Here is a tiny trained network, its code and every weight. The questions are about switching its units off for an input and a class, where a switched-off unit gives its printed mean instead of its output.

import numpy as np


def w(rows, s, z=0):
    codes = np.array(rows[::2]) - 128.0
    scale = np.full(codes.shape[1], s)
    scale[-1] = z or s
    return codes * scale


def norm(h):
    return h / np.sqrt((h * h).mean(-1, keepdims=True) + 1e-5)


def f(y):
    return y / 2 * (1 + np.tanh(0.7978845608 * (y + 0.044715 * y**3)))


def log_softmax(a):
    a = a - a.max(-1, keepdims=True)
    return a - np.log(np.exp(a).sum(-1, keepdims=True))


def net(x, mask):
    res = np.array(x, float).reshape(1, 6) / 4 @ E
    u = 0
    for l in range(3):
        y = f(norm(res) @ A[l][:, :-1].T + A[l][:, -1])
        res = res + np.where(mask[u : u + 4], y, B[l][:, -1]) @ B[l][:, :-1]
        u += 4
    return log_softmax(norm(res)[-1] @ U[:, :-1].T + U[:, -1])


A, B = {}, {}
E = w([
[44,173,217,78,98,87,148,205,100],'x0',
[51,107,46,173,166,209,72,180,194],'x1',
[81,29,128,118,96,105,118,228,55],'x2',
[235,151,188,117,253,164,107,200,72],'x3',
[148,140,129,111,123,199,104,118,179],'x4',
[132,33,233,92,81,128,18,103,143],'x5',
],0.0076)
A[0] = w([
[121,61,118,74,140,99,60,98,118,126],'0.n0',
[103,107,201,128,90,138,100,254,170,100],'0.n1',
[165,121,131,130,93,166,129,113,158,21],'0.n2',
[112,37,137,167,56,135,91,154,91,5],'0.n3',
],0.0085,0.0024)
B[0] = w([
[189,111,93,77,81,133,79,169,162,182],'0.n0',
[111,113,110,35,200,225,220,143,50,254],'0.n1',
[113,199,176,49,218,203,82,183,63,122],'0.n2',
[165,1,114,55,55,162,107,238,67,213],'0.n3',
],0.0076,0.0043)
A[1] = w([
[9,159,159,105,81,179,171,141,78,6],'1.n0',
[116,144,88,237,81,255,173,151,161,112],'1.n1',
[136,138,167,162,144,110,180,71,48,120],'1.n2',
[118,110,144,106,103,116,141,120,200,158],'1.n3',
],0.0089,0.0022)
B[1] = w([
[16,179,242,190,158,174,163,93,128,254],'1.n0',
[85,147,111,100,179,2,68,235,169,241],'1.n1',
[208,144,62,140,93,86,182,166,126,212],'1.n2',
[34,100,173,135,75,99,204,115,76,149],'1.n3',
],0.0093,0.0044)
A[2] = w([
[48,127,48,171,160,75,93,143,189,184],'2.n0',
[94,38,139,105,109,95,119,101,51,252],'2.n1',
[207,127,232,120,156,72,116,131,206,235],'2.n2',
[160,161,136,136,166,157,83,115,254,167],'2.n3',
],0.0074,0.0025)
B[2] = w([
[97,112,159,34,222,31,99,84,175,253],'2.n0',
[158,204,68,113,45,132,79,92,165,242],'2.n1',
[171,102,108,254,119,143,171,164,162,201],'2.n2',
[148,15,90,200,230,141,14,97,58,183],'2.n3',
],0.0096,0.0046)
U = w([
[208,85,136,209,173,220,77,96,117,110],'0',
[174,118,160,132,37,142,98,23,183,2],'1',
[107,125,57,78,245,60,99,122,171,74],'2',
[252,185,122,160,107,89,251,128,94,236],'3',
[144,48,121,24,6,198,89,186,69,113],'4',
[13,160,225,127,43,116,185,88,148,122],'5',
[103,167,198,71,187,224,194,180,70,149],'6',
],0.012,0.0029)

Each question gives the input, the list of numbers given to net, and the class t.
The units are the neurons (one row each of A and B). Each row of codes is followed by its name. A weight is (code - 128) times the scale printed after its matrix; where a second scale follows, it is the last column's (A, B and U).
mask holds one flag per neuron, layer by layer. A switched-off neuron (its flag False) gives its mean, the last column of its row in B, instead of its output. The means were averaged over made-up inputs and are rounded, as every weight is.
A unit's drop is (log p(t) with every unit on - log p(t) with that unit switched off) / (log p(t) with every unit on - log p(t) with every unit switched off).
The circuit of an input: a set's keep is (log p(t) with only the set's units on - log p(t) with every unit switched off) / (log p(t) with every unit on - log p(t) with every unit switched off). Starting from all 12 units, units are removed one at a time, each time the one whose removal leaves the highest keep (on an exact tie, the one counted first), for as long as the keep stays at least 0.8.
circuit, biggest first: the units of the circuit, biggest drop first
k most important neurons: the k neurons with the biggest drops, biggest first
top k neurons in layer l: the k neurons of layer l with the biggest drops, biggest first
drop when u is switched off: that unit's drop, to one decimal
input [-2,-8,4,5,2,4], class 3: 2 most important neurons	(2.n2, 2.n3)
input [2,-4,-2,-2,-4,6], class 1: circuit, biggest first	(2.n1)
input [2,-6,2,-2,1,1], class 3: 3 most important neurons	(1.n2, 2.n0, 2.n3)
input [-1,5,-6,-7,-3,3], class 2: 2 most important neurons	(2.n0, 1.n1)
input [0,1,-6,-1,5,2], class 0: 2 most important neurons	(0.n2, 2.n3)
input [3,-2,-3,6,2,7], class 0: 2 most important neurons	(2.n2, 0.n3)
input [-8,-1,8,-6,7,-4], class 2: 2 most important neurons	(1.n1, 2.n0)
input [-5,3,-4,-3,1,5], class 2: top 3 neurons in layer 1	(1.n3, 1.n1, 1.n0)
input [-3,2,-8,-2,5,5], class 0: 2 most important neurons	(2.n3, 0.n2)
input [3,-4,-5,-1,4,3], class 3: top 2 neurons in layer 1	(1.n3, 1.n0)
input [3,-7,-6,3,4,8], class 3: 3 most important neurons	(2.n2, 1.n3, 1.n0)
input [5,-5,3,7,4,-7], class 3: top 2 neurons in layer 1	(1.n2, 1.n0)
input [-8,-1,-1,-8,-5,7], class 4: top 3 neurons in layer 0	(0.n3, 0.n0, 0.n2)
input [-6,3,-4,-1,7,-1], class 2: circuit, biggest first	(1.n1)
input [-4,-2,1,-6,2,3], class 4: drop when 0.n0 is switched off	0.1
input [5,3,-3,1,4,5], class 6: drop when 0.n1 is switched off	0.7
input [6,7,5,-3,-4,1], class 6: drop when 1.n0 is switched off	1.2
input [-8,1,2,-8,6,4], class 4: top 2 neurons in layer 1	(1.n0, 1.n3)
